[[-4.23 -4.49 -1.78  2.89 -1.90  3.98 -3.46  1.40  1.22 -3.12  3.64  5.67
   2.89]
 [-1.05 -0.84 -7.23  2.30 -1.47  1.02 -4.81 -0.74  0.55 -0.84  5.15 -1.90
  -1.22]
 [ 1.23  1.95  2.15  2.40 -3.48 -1.58 -0.08 -3.13 -6.02 -1.67  2.16 -2.64
  -3.12]]
->
[[-1.05 -0.84 -7.23  2.30 -1.47  1.02 -4.81 -0.74  0.55 -0.84  5.15 -1.90
  -1.22]]

[[ 1.38 -0.72  0.50 -0.95 -2.11 -0.39  1.11  0.36 -0.20]
 [-0.53 -0.57  0.82 -4.44 -0.13 -3.31 -7.42  2.65 -0.14]
 [-0.45 -0.77  0.29 -3.31  0.31  2.60 -4.88 -1.68  1.93]
 [ 1.70  0.98 -0.87 -2.13  0.37  0.79  0.03  1.26 -1.33]]
->
[[-0.53 -0.57  0.82 -4.44 -0.13 -3.31 -7.42  2.65 -0.14]
 [ 1.70  0.98 -0.87 -2.13  0.37  0.79  0.03  1.26 -1.33]]

[[ 0.48  1.26 -1.93 -2.89]
 [ 0.28  1.24 -2.18 -3.16]
 [-3.75  0.32 -2.44 -2.97]
 [ 2.14 -2.46 -2.23  0.32]
 [-7.52  2.31  2.29 -0.74]
 [ 3.59 -0.71  0.71  3.83]
 [-4.32  2.42 -2.48 -3.25]
 [ 2.13  2.50 -0.15  1.17]]
->
[[ 0.28  1.24 -2.18 -3.16]
 [ 2.14 -2.46 -2.23  0.32]
 [ 3.59 -0.71  0.71  3.83]
 [ 2.13  2.50 -0.15  1.17]]

[[-5.34 -1.28  1.84  0.92  2.15  0.16  2.73  0.22]
 [-2.36 -2.67  4.05 -0.92  2.15  1.46  3.56 -0.29]
 [ 0.13  3.37 -3.25  1.29  2.15 -2.23 -3.47  0.84]
 [-6.02 -0.82  0.79  0.69  2.15  0.70  1.79 -0.12]
 [-4.63  2.70 -2.82  1.64  2.15 -1.14 -1.91  0.24]
 [ 0.00  3.55 -3.13  1.36  2.15 -2.26 -3.52  0.73]
 [-4.67  2.64 -2.92  1.68  2.15 -0.96 -1.87  0.30]
 [ 2.43 -0.43  0.35 -3.35  2.15  4.02 -1.16 -2.68]]
->
[[-2.36 -2.67  4.05 -0.92  2.15  1.46  3.56 -0.29]
 [-6.02 -0.82  0.79  0.69  2.15  0.70  1.79 -0.12]
 [ 0.00  3.55 -3.13  1.36  2.15 -2.26 -3.52  0.73]
 [ 2.43 -0.43  0.35 -3.35  2.15  4.02 -1.16 -2.68]]

[[-2.03  0.14  6.18  3.05  2.29  2.16  0.02 -5.13]
 [ 1.09  0.49 -3.56 -3.43 -3.27 -1.29  0.18  1.04]]
->
[[ 1.09  0.49 -3.56 -3.43 -3.27 -1.29  0.18  1.04]]

[[ 0.82 -5.65 -0.61 -6.01 -2.18 -4.66 -1.39 -2.38  4.28  6.16 -1.30 -0.91
  -0.29]
 [ 1.43 -2.49  1.03 -4.34  0.05 -4.90  1.92 -1.57  3.64  3.83 -3.75 -2.17
  -3.25]
 [-0.02  1.87 -1.58  1.88 -1.50 -3.51  3.62 -2.20 -0.19 -6.79 -3.30 -0.34
  -1.33]
 [ 0.13  1.66 -0.32 -3.08  4.34 -4.17  0.97 -0.16  1.05  3.66 -2.29 -4.43
  -5.52]]
->
[[ 1.43 -2.49  1.03 -4.34  0.05 -4.90  1.92 -1.57  3.64  3.83 -3.75 -2.17
  -3.25]
 [ 0.13  1.66 -0.32 -3.08  4.34 -4.17  0.97 -0.16  1.05  3.66 -2.29 -4.43
  -5.52]]

[[-0.24  3.17  5.39  3.46 -1.67  0.57  3.31  4.24]
 [-5.38  0.43 -3.98 -4.70  0.05 -4.65 -5.71  3.82]
 [-0.06 -1.51  2.14 -3.71  1.48  1.43  4.09 -3.73]
 [-5.07  2.69 -0.70  3.60  1.14  3.93 -2.74 -5.08]
 [-1.42 -4.26  0.34  5.19 -1.48 -2.55  2.64 -0.84]
 [-4.07 -5.04 -1.87  4.98 -5.24 -5.44  3.99 -3.72]]
->
[[-5.38  0.43 -3.98 -4.70  0.05 -4.65 -5.71  3.82]
 [-5.07  2.69 -0.70  3.60  1.14  3.93 -2.74 -5.08]
 [-4.07 -5.04 -1.87  4.98 -5.24 -5.44  3.99 -3.72]]
---
[[-6.17  5.83  7.48 -7.54]
 [ 1.83 -1.69  1.49  7.40]]
->
[-7.54  1.49]

[[ 3.73  1.04 -1.27]
 [-3.95 -2.60  4.62]
 [-0.53  4.51 -4.51]
 [-5.85 -0.75  3.15]]
->
[-1.27 -2.60 -0.53]

[[-0.32  3.98 -3.55]
 [-0.30  0.25 -0.12]
 [ 0.16 -0.71  0.03]
 [ 0.16  6.59 -0.15]]
->
[-3.55  0.25  0.16]

[[ 0.54 -2.06]
 [-0.48  1.55]
 [-3.79  6.08]
 [-1.55 -0.50]]
->
[-2.06 -0.48]

[[ 4.40  2.30  0.34  6.17  0.56]
 [ 4.16  1.70 -0.78  6.76 -1.10]
 [ 2.95 -1.37 -0.14 -5.74  0.56]]
->
[ 0.56  6.76 -0.14]

[[ 1.52 -2.44 -0.84 -0.88]
 [ 4.08  6.94  4.47 -0.46]
 [-1.60  3.46  3.06 -1.26]
 [-0.96 -0.53 -0.88  0.08]]
->
[-0.88  4.47  3.46 -0.96]
